Here is a tiny trained network, its code and every weight. The questions are about switching its units off for an input and a target symbol, where a switched-off unit gives its printed mean instead of its output.

import numpy as np


def w(rows, s, z=0):
    codes = np.array(rows[::2]) - 128.0
    scale = np.full(codes.shape[1], s)
    scale[-1] = z or s
    return codes * scale


def softmax(a):
    e = np.exp(a - a.max(-1, keepdims=True))
    return e / e.sum(-1, keepdims=True)


def log_softmax(a):
    a = a - a.max(-1, keepdims=True)
    return a - np.log(np.exp(a).sum(-1, keepdims=True))


def net(x, mask):
    ids = ['ΓΔΛαβζτω'.index(c) for c in x.split()]
    T = len(ids)
    res = E[ids] + P[:T]
    u = 0
    for l in range(3):
        r = res
        for j in range(2):
            rows = slice(2 * j, 2 * j + 2)
            q, k, v = (r @ M[l][rows].T for M in (Q, K, V))
            z = softmax(np.where(np.tri(T) > 0, q @ k.T / 2**0.5, -1e9)) @ v
            o = O[l][rows]
            res = res + np.where(mask[u + j], z, o[:, -1]) @ o[:, :-1]
        u += 2
    return log_softmax(res[-1] @ U[:, :-1].T + U[:, -1])


Q, K, V, O = {}, {}, {}, {}
E = w([
[48,155,97],'Γ',
[210,112,121],'Δ',
[112,130,43],'Λ',
[141,85,111],'α',
[134,73,104],'β',
[91,141,79],'ζ',
[173,92,114],'τ',
[103,212,1],'ω',
],0.015)
P = w([
[131,15,2],'0',
[124,166,153],'1',
[211,67,75],'2',
[123,185,153],'3',
[207,61,68],'4',
[114,192,152],'5',
[207,61,65],'6',
[103,204,155],'7',
[212,55,65],'8',
[87,218,157],'9',
[201,55,58],'10',
[93,191,191],'11',
],0.012)
Q[0] = w([
[95,8,253],'L0H1',
[211,70,29],'L0H1',
[39,122,138],'L0H2',
[30,139,174],'L0H2',
],0.011)
K[0] = w([
[39,227,182],'L0H1',
[88,70,122],'L0H1',
[163,253,130],'L0H2',
[187,159,174],'L0H2',
],0.013)
V[0] = w([
[148,115,67],'L0H1',
[138,78,115],'L0H1',
[35,94,83],'L0H2',
[110,190,248],'L0H2',
],0.012)
O[0] = w([
[156,42,103,193],'L0H1',
[104,77,254,174],'L0H1',
[85,149,149,163],'L0H2',
[216,154,114,4],'L0H2',
],0.008,0.021)
Q[1] = w([
[56,193,241],'L1H1',
[123,86,63],'L1H1',
[184,82,38],'L1H2',
[254,204,234],'L1H2',
],0.0073)
K[1] = w([
[145,210,118],'L1H1',
[91,40,89],'L1H1',
[163,152,146],'L1H2',
[38,189,255],'L1H2',
],0.0097)
V[1] = w([
[171,171,125],'L1H1',
[46,174,2],'L1H1',
[88,242,230],'L1H2',
[187,60,176],'L1H2',
],0.01)
O[1] = w([
[131,61,85,44],'L1H1',
[254,217,178,139],'L1H1',
[130,132,232,1],'L1H2',
[86,43,81,164],'L1H2',
],0.0071,0.022)
Q[2] = w([
[95,159,194],'L2H1',
[132,74,85],'L2H1',
[5,90,139],'L2H2',
[76,203,98],'L2H2',
],0.018)
K[2] = w([
[117,86,34],'L2H1',
[118,186,190],'L2H1',
[101,147,2],'L2H2',
[53,224,29],'L2H2',
],0.0086)
V[2] = w([
[154,216,229],'L2H1',
[227,29,132],'L2H1',
[48,222,46],'L2H2',
[181,2,220],'L2H2',
],0.0056)
O[2] = w([
[89,199,56,10],'L2H1',
[172,144,184,89],'L2H1',
[217,194,254,215],'L2H2',
[38,111,108,80],'L2H2',
],0.0075,0.011)
U = w([
[142,102,48,76],'Γ',
[34,149,133,63],'Δ',
[73,135,115,98],'Λ',
[9,145,184,75],'α',
[19,183,73,255],'β',
[125,136,67,137],'ζ',
[147,125,159,183],'τ',
[63,151,99,135],'ω',
],0.013,0.0057)

Each question gives the input, a string of symbols that net reads in full, and the target symbol t.
The units are the heads (2 rows each of Q, K, V and O). Each row of codes is followed by its name. A weight is (code - 128) times the scale printed after its matrix; where a second scale follows, it is the last column's (O and U).
mask holds one flag per head, layer by layer. A switched-off head (its flag False) gives its mean, the last column of its rows in O, instead of its output. The means were averaged over made-up inputs and are rounded, as every weight is.
A unit's drop is (log p(t) with every unit on - log p(t) with that unit switched off) / (log p(t) with every unit on - log p(t) with every unit switched off).
The circuit of an input: a set's keep is (log p(t) with only the set's units on - log p(t) with every unit switched off) / (log p(t) with every unit on - log p(t) with every unit switched off). Starting from all 6 units, units are removed one at a time, each time the one whose removal leaves the highest keep (on an exact tie, the one counted first), for as long as the keep stays at least 0.8.
circuit, biggest first: the units of the circuit, biggest drop first
unit that matters most: the unit with the biggest drop
which heads matter: for each layer, one digit per head in row order, 1 if its drop is at least 0.15 and else 0, layers parted by /
drop of u: that unit's drop, to one decimal
input β Δ Δ, target α: unit that matters most : L0H2
input ζ Λ Δ Δ β, target β: which heads matter : 01 / 11 / 11
input Γ Δ β ζ Δ ω ζ Δ Δ, target β: circuit, biggest first : [L1H2, L2H1, L0H2, L2H2]
input β Γ Δ Γ ζ, target α: circuit, biggest first : [L0H2, L0H1]
input Γ β Δ ω β Δ Δ Δ ζ, target β: circuit, biggest first : [L1H2, L2H1, L0H2]
input ω α Γ, target ζ: circuit, biggest first : [L1H1, L0H1, L1H2]
input Γ Γ α Δ ζ Δ Δ β Λ Δ Λ, target β: which heads matter : 01 / 01 / 10
input Δ ζ Γ, target Γ: circuit, biggest first : [L1H2, L0H2]
input Γ Δ α, target β: circuit, biggest first : [L1H2, L2H1, L0H2]
input β Γ Λ, target α: which heads matter : 11 / 10 / 00
input Γ ω Δ Δ ω Λ, target τ: which heads matter : 01 / 00 / 01
input Γ Δ Γ Γ Δ τ τ Λ Δ, target β: circuit, biggest first : [L1H2, L2H1, L2H2, L0H2]
input Γ ζ Δ Δ β Δ Δ Δ Δ Δ Γ, target β: circuit, biggest first : [L1H2, L2H1, L1H1]
input ω Δ Δ Δ Λ τ Δ β Δ α, target τ: unit that matters most : L0H1
input β Γ ω β α, target α: which heads matter : 11 / 00 / 00
input Λ Δ Δ Δ ω Γ Δ β ω Δ β, target τ: circuit, biggest first : [L0H2, L1H1, L2H2]
input Δ Δ τ Δ ω Γ β β Δ ζ, target τ: which heads matter : 01 / 00 / 01
input Δ Δ β Δ ω α β Δ Δ τ τ τ, target τ: which heads matter : 01 / 01 / 11
input α ω β Λ Λ τ Δ Δ τ α, target τ: which heads matter : 01 / 01 / 01
input Γ Δ Γ β Δ Δ ω Δ Δ Δ Δ Γ, target τ: circuit, biggest first : [L0H2]
input Γ Γ ω Γ Γ Δ Γ ζ Δ Δ τ, target β: circuit, biggest first : [L2H1, L1H2, L2H2]
input Γ τ Δ ω, target τ: drop of L2H2 : 0.4
input ζ Γ Δ Δ ω Δ ω β, target τ: drop of L0H1 : 0.3
input Λ Γ α Δ Γ Γ Γ, target τ: drop of L1H1 : 0.3
input β β β, target α: drop of L0H2 : 0.7
